Below are the code and all the weights of a small trained network. Each question names an input and a class and asks about switching units off, where a switched-off unit gives its printed mean instead of its output.

import numpy as np


def w(rows, s, z=0):
    codes = np.array(rows[::2]) - 128.0
    scale = np.full(codes.shape[1], s)
    scale[-1] = z or s
    return codes * scale


def norm(h):
    return h / np.sqrt((h * h).mean(-1, keepdims=True) + 1e-5)


def f(y):
    return np.maximum(y, 0)


def log_softmax(a):
    a = a - a.max(-1, keepdims=True)
    return a - np.log(np.exp(a).sum(-1, keepdims=True))


def net(x, mask):
    res = np.array(x, float).reshape(1, 2) / 4 @ E
    u = 0
    for l in range(3):
        y = f(norm(res) @ A[l][:, :-1].T + A[l][:, -1])
        res = res + np.where(mask[u : u + 13], y, B[l][:, -1]) @ B[l][:, :-1]
        u += 13
    return log_softmax(norm(res)[-1] @ U[:, :-1].T + U[:, -1])


A, B = {}, {}
E = w([
[59,196,171,254,117],'x0',
[194,218,62,132,195],'x1',
],0.0062)
A[0] = w([
[210,54,112,156,139,37],'L0N1',
[115,99,128,103,233,57],'L0N2',
[65,61,91,78,111,168],'L0N3',
[150,104,107,85,195,198],'L0N4',
[146,182,136,158,218,215],'L0N5',
[105,135,139,102,50,1],'L0N6',
[175,121,225,190,109,82],'L0N7',
[217,114,78,113,94,46],'L0N8',
[2,127,163,253,87,121],'L0N9',
[133,138,99,154,94,160],'L0N10',
[137,66,243,200,21,74],'L0N11',
[141,35,130,137,149,165],'L0N12',
[35,171,192,127,171,67],'L0N13',
],0.0067,0.0026)
B[0] = w([
[149,59,129,117,51,148],'L0N1',
[115,19,130,92,119,144],'L0N2',
[91,71,96,101,97,190],'L0N3',
[82,164,145,189,105,191],'L0N4',
[65,77,73,55,38,201],'L0N5',
[77,99,67,66,112,140],'L0N6',
[166,94,142,181,142,162],'L0N7',
[133,193,177,156,97,167],'L0N8',
[135,81,167,147,118,254],'L0N9',
[130,98,175,103,102,147],'L0N10',
[57,143,57,61,122,212],'L0N11',
[71,3,118,197,107,175],'L0N12',
[181,193,92,120,143,170],'L0N13',
],0.0056,0.007)
A[1] = w([
[145,174,112,129,180,182],'L1N1',
[160,58,76,95,56,99],'L1N2',
[182,63,117,69,202,200],'L1N3',
[115,181,152,214,163,134],'L1N4',
[168,63,185,59,104,104],'L1N5',
[108,129,191,133,197,3],'L1N6',
[92,66,119,117,122,112],'L1N7',
[103,99,163,58,155,92],'L1N8',
[156,208,77,109,137,104],'L1N9',
[196,53,125,136,182,78],'L1N10',
[188,94,141,132,139,118],'L1N11',
[158,140,53,117,174,107],'L1N12',
[248,134,138,201,143,6],'L1N13',
],0.012,0.0043)
B[1] = w([
[63,92,44,130,86,146],'L1N1',
[200,166,159,163,152,244],'L1N2',
[45,186,151,169,164,175],'L1N3',
[121,122,205,129,204,167],'L1N4',
[63,145,167,145,110,187],'L1N5',
[119,147,196,169,88,128],'L1N6',
[195,133,63,146,135,206],'L1N7',
[93,165,158,136,135,157],'L1N8',
[100,40,36,101,118,168],'L1N9',
[45,77,254,198,162,141],'L1N10',
[119,170,209,181,141,137],'L1N11',
[70,45,168,132,179,156],'L1N12',
[79,94,53,148,129,128],'L1N13',
],0.0081,0.011)
A[2] = w([
[87,130,70,68,229,134],'L2N1',
[121,172,111,53,67,39],'L2N2',
[132,129,57,158,221,70],'L2N3',
[231,94,132,93,117,199],'L2N4',
[154,126,220,69,186,177],'L2N5',
[133,118,178,139,1,174],'L2N6',
[95,179,188,148,222,128],'L2N7',
[125,115,191,73,168,74],'L2N8',
[161,77,146,53,171,149],'L2N9',
[146,230,146,157,181,2],'L2N10',
[131,163,81,177,176,148],'L2N11',
[204,117,184,79,127,156],'L2N12',
[114,138,74,200,213,181],'L2N13',
],0.0098,0.0031)
B[2] = w([
[80,89,9,94,98,187],'L2N1',
[228,120,126,207,78,129],'L2N2',
[143,118,131,100,86,177],'L2N3',
[178,110,108,207,82,156],'L2N4',
[119,90,136,254,125,173],'L2N5',
[122,136,51,54,157,225],'L2N6',
[84,160,190,148,151,250],'L2N7',
[82,162,174,199,133,142],'L2N8',
[45,112,148,193,87,138],'L2N9',
[108,81,99,146,136,172],'L2N10',
[187,128,175,136,116,186],'L2N11',
[127,114,112,191,32,139],'L2N12',
[152,146,173,136,114,254],'L2N13',
],0.009,0.0062)
U = w([
[74,51,79,130,81,253],'0',
[71,155,241,226,153,253],'1',
[217,143,139,203,62,200],'2',
[206,230,186,72,140,3],'3',
[154,254,177,40,162,3],'4',
[205,158,157,78,201,3],'5',
],0.0098,0.0043)

Each question gives the input, the list of numbers given to net, and the class t.
The units are the neurons (one row each of A and B). Each row of codes is followed by its name. A weight is (code - 128) times the scale printed after its matrix; where a second scale follows, it is the last column's (A, B and U).
mask holds one flag per neuron, layer by layer. A switched-off neuron (its flag False) gives its mean, the last column of its row in B, instead of its output. The means were averaged over made-up inputs and are rounded, as every weight is.
A unit's drop is (log p(t) with every unit on - log p(t) with that unit switched off) / (log p(t) with every unit on - log p(t) with every unit switched off).
most important unit: the unit with the biggest drop
top k neurons: the k neurons with the biggest drops, biggest first
k most important neurons of layer l: the k neurons of layer l with the biggest drops, biggest first
drop when u is switched off: that unit's drop, to one decimal
input [1,4], class 0: most important unit	L0N9
input [-8,-7], class 1: top 2 neurons	(L0N5, L1N3)
input [-6,6], class 0: 2 most important neurons of layer 0	(L0N9, L0N4)
input [3,2], class 2: top 3 neurons	(L0N5, L0N4, L0N8)
input [6,-6], class 0: top 3 neurons	(L1N2, L0N11, L1N3)
input [3,0], class 2: top 3 neurons	(L0N4, L0N5, L1N3)
input [-1,3], class 2: top 3 neurons	(L0N5, L0N13, L0N11)
input [-3,-3], class 2: 4 most important neurons of layer 0	(L0N5, L0N9, L0N12, L0N3)
input [-3,2], class 2: 3 most important neurons of layer 0	(L0N4, L0N8, L0N9)
input [-6,7], class 0: top 3 neurons	(L0N9, L1N9, L0N4)
input [3,4], class 0: 4 most important neurons of layer 0	(L0N12, L0N3, L0N9, L0N1)
input [0,-1], class 2: top 3 neurons	(L0N11, L1N9, L1N2)
input [3,-3], class 2: top 2 neurons	(L0N11, L1N7)
input [2,-1], class 2: most important unit	L0N11
input [-4,-2], class 1: top 3 neurons	(L0N5, L0N11, L1N5)
input [-4,-1], class 1: top 3 neurons	(L0N5, L0N11, L1N5)
input [-8,-6], class 1: top 2 neurons	(L0N5, L1N3)
input [-2,-1], class 2: drop when L0N4 is switched off	0.2
input [-5,-3], class 1: drop when L0N5 is switched off	2.0
input [1,-2], class 2: drop when L1N7 is switched off	0.2
input [-2,5], class 0: top neuron	(L0N9)
